Here is a tiny trained network, its code and every weight. The questions are about switching its units off for an input and a target symbol, where a switched-off unit gives its printed mean instead of its output.

import numpy as np


def w(rows, s, z=0):
    codes = np.array(rows[::2]) - 128.0
    scale = np.full(codes.shape[1], s)
    scale[-1] = z or s
    return codes * scale


def f(y):
    return y / 2 * (1 + np.tanh(0.7978845608 * (y + 0.044715 * y**3)))


def softmax(a):
    e = np.exp(a - a.max(-1, keepdims=True))
    return e / e.sum(-1, keepdims=True)


def log_softmax(a):
    a = a - a.max(-1, keepdims=True)
    return a - np.log(np.exp(a).sum(-1, keepdims=True))


def net(x, mask):
    ids = ['ΓΔΣΦεζηλμτψω'.index(c) for c in x.split()]
    T = len(ids)
    res = E[ids] + P[:T]
    u = 0
    for l in range(2):
        q, k, v = (res @ M[l].T for M in (Q, K, V))
        z = softmax(np.where(np.tri(T) > 0, q @ k.T / 4**0.5, -1e9)) @ v
        res = res + np.where(mask[u], z, O[l][:, -1]) @ O[l][:, :-1]
        u += 1
        y = f(res @ A[l][:, :-1].T + A[l][:, -1])
        res = res + np.where(mask[u : u + 4], y, B[l][:, -1]) @ B[l][:, :-1]
        u += 4
    return log_softmax(res[-1] @ U[:, :-1].T + U[:, -1])


Q, K, V, O, A, B = {}, {}, {}, {}, {}, {}
E = w([
[122,103,186,126],'Γ',
[159,153,164,128],'Δ',
[107,162,186,123],'Σ',
[107,161,188,126],'Φ',
[55,56,96,210],'ε',
[105,164,192,122],'ζ',
[163,153,164,131],'η',
[103,153,191,129],'λ',
[176,52,205,115],'μ',
[161,110,172,121],'τ',
[43,50,251,129],'ψ',
[106,149,183,125],'ω',
],0.019)
P = w([
[173,242,174,253],'0',
[156,182,129,212],'1',
[158,162,101,236],'2',
[143,140,97,220],'3',
[128,125,94,205],'4',
[114,114,89,187],'5',
[102,102,89,167],'6',
[93,93,85,150],'7',
[75,82,90,114],'8',
[64,69,86,108],'9',
[44,56,90,80],'10',
[39,51,88,83],'11',
[21,39,90,56],'12',
[17,32,90,56],'13',
],0.0051)
Q[0] = w([
[29,56,130,205],'L0H1',
[29,182,238,173],'L0H1',
[159,178,88,77],'L0H1',
[253,112,54,68],'L0H1',
],0.013)
K[0] = w([
[99,1,87,242],'L0H1',
[20,229,82,190],'L0H1',
[106,149,203,50],'L0H1',
[239,115,169,31],'L0H1',
],0.0095)
V[0] = w([
[93,139,145,86],'L0H1',
[43,204,178,57],'L0H1',
[91,112,104,108],'L0H1',
[254,63,180,107],'L0H1',
],0.0088)
O[0] = w([
[138,117,162,176,237],'L0H1',
[128,155,183,255,255],'L0H1',
[148,120,128,96,115],'L0H1',
[85,34,211,194,138],'L0H1',
],0.0075,0.00044)
A[0] = w([
[135,65,86,151,244],'L0N1',
[213,187,68,43,109],'L0N2',
[228,166,178,137,254],'L0N3',
[191,253,133,114,87],'L0N4',
],0.011,0.0062)
B[0] = w([
[41,190,103,56,234],'L0N1',
[150,111,225,176,166],'L0N2',
[48,160,255,117,254],'L0N3',
[138,18,62,71,151],'L0N4',
],0.013,0.0056)
Q[1] = w([
[142,46,133,139],'L1H1',
[64,10,9,229],'L1H1',
[142,167,151,119],'L1H1',
[69,136,94,47],'L1H1',
],0.012)
K[1] = w([
[95,64,116,142],'L1H1',
[186,35,168,211],'L1H1',
[102,158,131,127],'L1H1',
[228,137,68,1],'L1H1',
],0.01)
V[1] = w([
[136,2,90,193],'L1H1',
[133,150,45,166],'L1H1',
[130,218,180,107],'L1H1',
[18,90,114,247],'L1H1',
],0.0098)
O[1] = w([
[59,68,211,26,26],'L1H1',
[91,28,59,151,2],'L1H1',
[198,173,150,143,210],'L1H1',
[115,173,129,1,236],'L1H1',
],0.0081,0.014)
A[1] = w([
[124,100,182,112,9],'L1N1',
[194,176,134,202,51],'L1N2',
[147,115,230,254,2],'L1N3',
[68,114,192,176,49],'L1N4',
],0.016,0.0043)
B[1] = w([
[169,101,74,72,179],'L1N1',
[64,77,114,13,239],'L1N2',
[218,152,134,252,252],'L1N3',
[62,113,93,140,195],'L1N4',
],0.022,0.018)
U = w([
[204,196,183,146,211],'Γ',
[149,203,123,97,254],'Δ',
[89,114,172,49,111],'Σ',
[104,124,131,182,49],'Φ',
[179,79,102,121,40],'ε',
[157,106,1,137,100],'ζ',
[173,90,120,119,22],'η',
[78,75,162,163,125],'λ',
[182,82,102,102,5],'μ',
[113,109,131,176,73],'τ',
[167,72,111,133,90],'ψ',
[178,63,102,113,53],'ω',
],0.0089,0.0084)

Each question gives the input, a string of symbols that net reads in full, and the target symbol t.
The units are the heads (4 rows each of Q, K, V and O) and the neurons (one row each of A and B). Each row of codes is followed by its name. A weight is (code - 128) times the scale printed after its matrix; where a second scale follows, it is the last column's (O, A, B and U).
mask holds one flag per unit, layer by layer, with each layer's heads first. A switched-off unit (its flag False) gives its mean, the last column of its rows in O or B, instead of its output. The means were averaged over made-up inputs and are rounded, as every weight is.
A unit's drop is (log p(t) with every unit on - log p(t) with that unit switched off) / (log p(t) with every unit on - log p(t) with every unit switched off).
The circuit of an input: a set's keep is (log p(t) with only the set's units on - log p(t) with every unit switched off) / (log p(t) with every unit on - log p(t) with every unit switched off). Starting from all 10 units, units are removed one at a time, each time the one whose removal leaves the highest keep (on an exact tie, the one counted first), for as long as the keep stays at least 0.8.
units of the circuit, in order: the units of the circuit, biggest drop first
k most important neurons: the k neurons with the biggest drops, biggest first
k most important neurons of layer l: the k neurons of layer l with the biggest drops, biggest first
input ψ ψ ψ, target Σ: units of the circuit, in order -> [L1H1; L1N3]
input ω μ ψ ψ ε ω ω Δ η Δ, target Φ: 3 most important neurons -> [L0N3; L1N2; L0N1]
input Γ Δ ω τ ω Φ ψ τ ψ ψ ψ τ, target Σ: units of the circuit, in order -> [L1N2; L1H1]
input Γ ψ ψ λ ε Γ τ ψ ψ μ, target Σ: most important neuron of layer 1 -> [L1N3]
input Δ μ τ Γ ψ, target Γ: 2 most important neurons -> [L1N2; L0N4]
input ψ ψ Γ Σ ψ, target Σ: units of the circuit, in order -> [L1N3; L0N3]
input ε μ τ, target λ: units of the circuit, in order -> [L0H1; L1H1; L0N3]
input ψ τ τ ε η, target Φ: 2 most important neurons -> [L0N3; L0N1]
input ψ Φ η ψ ε ψ ψ ψ μ μ μ μ η ε, target Δ: 4 most important neurons -> [L1N2; L1N3; L1N4; L1N1]
input ω η η ω μ μ ψ ψ τ μ ψ ψ Φ, target Γ: units of the circuit, in order -> [L1N3; L1H1]
input τ ψ Γ Γ Γ ψ λ Γ Σ μ τ ψ τ, target Σ: 4 most important neurons -> [L1N3; L0N2; L0N3; L0N4]
input ψ ψ μ λ η ζ ε λ η μ Φ Γ μ ε, target Δ: 2 most important neurons -> [L1N2; L0N1]
input ψ Γ ψ μ μ ψ ψ ψ μ τ τ ψ ψ Σ, target Γ: 2 most important neurons of layer 0 -> [L0N1; L0N3]
input ψ τ ψ μ μ τ μ ψ ω, target Γ: 2 most important neurons of layer 1 -> [L1N3; L1N1]
input ψ ψ τ ψ ψ ψ ψ μ λ, target Γ: 3 most important neurons -> [L1N3; L0N1; L0N3]
input τ τ μ τ μ Σ ψ τ ψ λ, target Γ: 4 most important neurons -> [L1N3; L0N1; L1N1; L0N3]
input Γ μ Σ ψ τ μ η τ ψ Γ λ Γ Γ, target Σ: units of the circuit, in order -> [L1N3]
input ψ ε Γ τ, target λ: 2 most important neurons of layer 1 -> [L1N3; L1N2]
input ψ τ ψ ψ τ ψ μ Γ μ τ Γ Σ, target Γ: 4 most important neurons -> [L1N3; L0N1; L1N1; L1N4]
input Γ ψ η λ ε ψ μ, target Σ: 2 most important neurons -> [L0N1; L1N3]
